Below is a small trained network, with its code and all its weights. Each question gives an input and a class and asks what happens when units are switched off, that is, made to give their printed mean instead of their output.

import numpy as np


def w(rows, s, z=0):
    codes = np.array(rows[::2]) - 128.0
    scale = np.full(codes.shape[1], s)
    scale[-1] = z or s
    return codes * scale


def norm(h):
    return h / np.sqrt((h * h).mean(-1, keepdims=True) + 1e-5)


def f(y):
    return np.maximum(y, 0)


def log_softmax(a):
    a = a - a.max(-1, keepdims=True)
    return a - np.log(np.exp(a).sum(-1, keepdims=True))


def net(x, mask):
    res = np.array(x, float).reshape(1, 6) / 4 @ E
    u = 0
    for l in range(3):
        y = f(norm(res) @ A[l][:, :-1].T + A[l][:, -1])
        res = res + np.where(mask[u : u + 11], y, B[l][:, -1]) @ B[l][:, :-1]
        u += 11
    return log_softmax(norm(res)[-1] @ U[:, :-1].T + U[:, -1])


A, B = {}, {}
E = w([
[56,66,121,123,162,136,129],'x0',
[144,69,127,129,101,90,108],'x1',
[149,97,173,254,118,189,95],'x2',
[130,127,128,127,127,129,127],'x3',
[93,196,74,155,127,96,7],'x4',
[130,129,10,178,92,126,181],'x5',
],0.006)
A[0] = w([
[192,229,112,139,105,142,140,59],'L0N1',
[142,127,197,167,138,139,91,166],'L0N2',
[137,174,126,142,205,165,154,64],'L0N3',
[19,41,96,106,204,209,128,3],'L0N4',
[106,225,107,124,211,232,140,30],'L0N5',
[186,10,133,146,62,1,68,49],'L0N6',
[125,104,94,188,109,153,143,196],'L0N7',
[66,98,74,138,195,142,69,84],'L0N8',
[239,183,134,142,109,116,128,6],'L0N9',
[112,174,145,141,176,177,187,114],'L0N10',
[228,191,164,113,89,110,137,48],'L0N11',
],0.0076,0.0054)
B[0] = w([
[83,98,122,146,124,87,124,188],'L0N1',
[156,134,141,164,180,164,109,243],'L0N2',
[77,113,125,113,96,158,111,147],'L0N3',
[48,139,169,186,108,49,153,191],'L0N4',
[55,114,122,89,47,224,101,174],'L0N5',
[2,191,138,94,87,243,150,200],'L0N6',
[174,137,93,172,180,130,132,254],'L0N7',
[160,117,158,146,65,56,119,203],'L0N8',
[54,140,200,194,106,67,133,158],'L0N9',
[138,79,117,102,76,143,112,188],'L0N10',
[27,130,173,166,130,89,165,183],'L0N11',
],0.01,0.004)
A[1] = w([
[136,158,194,34,215,116,72,46],'L1N1',
[134,219,146,138,91,120,117,37],'L1N2',
[131,103,101,140,86,109,75,183],'L1N3',
[201,215,156,131,68,123,147,118],'L1N4',
[110,152,130,15,84,122,167,118],'L1N5',
[115,174,103,142,159,97,2,2],'L1N6',
[88,86,102,110,34,212,113,81],'L1N7',
[150,121,47,123,141,97,150,64],'L1N8',
[154,42,187,127,153,160,241,113],'L1N9',
[115,178,112,34,102,62,125,47],'L1N10',
[104,58,193,107,171,143,73,40],'L1N11',
],0.0091,0.0042)
B[1] = w([
[144,219,126,142,145,129,254,194],'L1N1',
[136,79,127,120,96,106,116,158],'L1N2',
[158,123,153,84,109,152,162,197],'L1N3',
[20,46,172,142,131,84,120,146],'L1N4',
[113,101,120,148,165,162,60,235],'L1N5',
[202,58,143,34,36,95,110,202],'L1N6',
[61,201,136,101,145,215,128,195],'L1N7',
[157,198,132,138,150,139,214,169],'L1N8',
[155,122,108,50,48,97,39,253],'L1N9',
[117,86,125,171,183,165,59,206],'L1N10',
[147,232,140,151,126,108,191,189],'L1N11',
],0.0095,0.0055)
A[2] = w([
[141,118,135,162,187,92,110,28],'L2N1',
[148,186,194,130,153,113,123,139],'L2N2',
[136,27,139,148,200,190,141,7],'L2N3',
[66,141,142,160,110,55,106,108],'L2N4',
[169,87,165,197,185,195,89,97],'L2N5',
[136,90,102,125,255,139,61,80],'L2N6',
[160,100,117,99,231,130,102,127],'L2N7',
[132,149,22,165,99,123,209,100],'L2N8',
[71,113,89,85,184,57,147,118],'L2N9',
[155,103,91,95,230,110,128,116],'L2N10',
[58,105,149,168,110,63,117,119],'L2N11',
],0.01,0.017)
B[2] = w([
[193,93,135,48,73,83,134,128],'L2N1',
[106,130,55,144,153,113,186,254],'L2N2',
[83,135,70,154,104,37,246,128],'L2N3',
[93,79,177,135,130,62,152,198],'L2N4',
[122,70,55,128,222,115,77,188],'L2N5',
[178,86,88,183,229,141,69,165],'L2N6',
[168,98,109,208,148,149,95,178],'L2N7',
[127,184,205,85,184,101,175,217],'L2N8',
[126,67,140,218,130,144,96,190],'L2N9',
[174,83,108,203,173,138,71,166],'L2N10',
[66,79,165,134,100,78,186,219],'L2N11',
],0.011,0.0042)
U = w([
[26,34,182,211,112,22,151,14],'0',
[183,46,57,204,245,182,23,71],'1',
[27,179,126,107,99,253,96,254],'2',
[205,228,130,137,225,105,244,95],'3',
[222,65,105,32,22,79,42,45],'4',
],0.016,0.0022)

Each question gives the input, the list of numbers given to net, and the class t.
The units are the neurons (one row each of A and B). Each row of codes is followed by its name. A weight is (code - 128) times the scale printed after its matrix; where a second scale follows, it is the last column's (A, B and U).
mask holds one flag per neuron, layer by layer. A switched-off neuron (its flag False) gives its mean, the last column of its row in B, instead of its output. The means were averaged over made-up inputs and are rounded, as every weight is.
A unit's drop is (log p(t) with every unit on - log p(t) with that unit switched off) / (log p(t) with every unit on - log p(t) with every unit switched off).
The circuit of an input: a set's keep is (log p(t) with only the set's units on - log p(t) with every unit switched off) / (log p(t) with every unit on - log p(t) with every unit switched off). Starting from the 12 units with the biggest drops (on a tie, the unit counted first), units are removed one at a time, each time the one whose removal leaves the highest keep (on an exact tie, the one counted first), for as long as the keep stays at least 0.8.
units of the circuit, in order: the units of the circuit, biggest drop first
most important unit: the unit with the biggest drop
k most important neurons: the k neurons with the biggest drops, biggest first
k most important neurons of layer l: the k neurons of layer l with the biggest drops, biggest first
input [-5,-1,6,1,1,8], class 3: units of the circuit, in order : L2N8
input [-5,-6,7,-1,3,-8], class 3: units of the circuit, in order : L1N5, L2N2
input [-7,-2,5,-5,-8,1], class 4: 3 most important neurons : L1N9, L0N10, L0N4
input [5,1,7,2,-1,-2], class 1: 3 most important neurons : L0N2, L2N5, L0N7
input [-7,-6,0,1,7,-4], class 0: 2 most important neurons : L0N11, L0N9
input [2,-2,-1,2,3,2], class 4: 2 most important neurons of layer 1 : L1N3, L1N6
input [6,0,-8,-5,8,1], class 1: 2 most important neurons : L1N10, L1N9
input [-2,2,7,2,2,8], class 3: 4 most important neurons : L2N8, L1N5, L1N10, L1N8
input [-6,-6,-4,0,3,4], class 0: 3 most important neurons : L0N9, L0N11, L0N6
input [-6,7,-6,4,2,-2], class 2: 3 most important neurons of layer 0 : L0N6, L0N4, L0N8
input [-4,-1,-2,-3,6,-5], class 4: 3 most important neurons : L1N6, L1N2, L2N8
input [-7,-7,1,1,1,-3], class 0: 3 most important neurons of layer 0 : L0N11, L0N9, L0N1
input [1,8,-5,1,0,8], class 2: 2 most important neurons : L0N6, L1N7
input [-3,-6,-8,-7,7,1], class 1: units of the circuit, in order : L1N10
input [7,-5,-7,1,6,8], class 3: 4 most important neurons : L1N8, L2N8, L0N11, L1N3
input [1,8,1,7,8,6], class 2: 3 most important neurons : L0N6, L1N7, L1N9
input [1,-7,-5,-6,4,8], class 3: 2 most important neurons : L1N8, L0N6
input [-8,1,-1,7,1,8], class 0: 2 most important neurons of layer 0 : L0N9, L0N11
input [3,-2,6,8,-4,-6], class 1: 4 most important neurons : L0N2, L2N5, L2N8, L1N8
input [-5,1,-7,-3,-8,4], class 4: most important unit : L1N9
input [-1,-7,-3,-1,-6,7], class 2: 2 most important neurons : L0N10, L1N7
input [-8,4,-8,-4,-6,2], class 0: 2 most important neurons of layer 0 : L0N11, L0N9
input [-3,-6,-4,1,-8,-6], class 4: 3 most important neurons : L1N9, L0N6, L0N10
input [-8,-5,-8,-8,-7,-4], class 0: 3 most important neurons of layer 1 : L1N4, L1N9, L1N1
input [1,-7,1,1,4,-8], class 3: 3 most important neurons of layer 1 : L1N1, L1N11, L1N9
input [-1,4,1,0,-7,-7], class 3: 2 most important neurons of layer 1 : L1N11, L1N1
input [-1,-2,-8,2,-6,7], class 1: most important unit : L1N5
input [2,-4,-7,0,8,5], class 4: 2 most important neurons of layer 0 : L0N8, L0N5
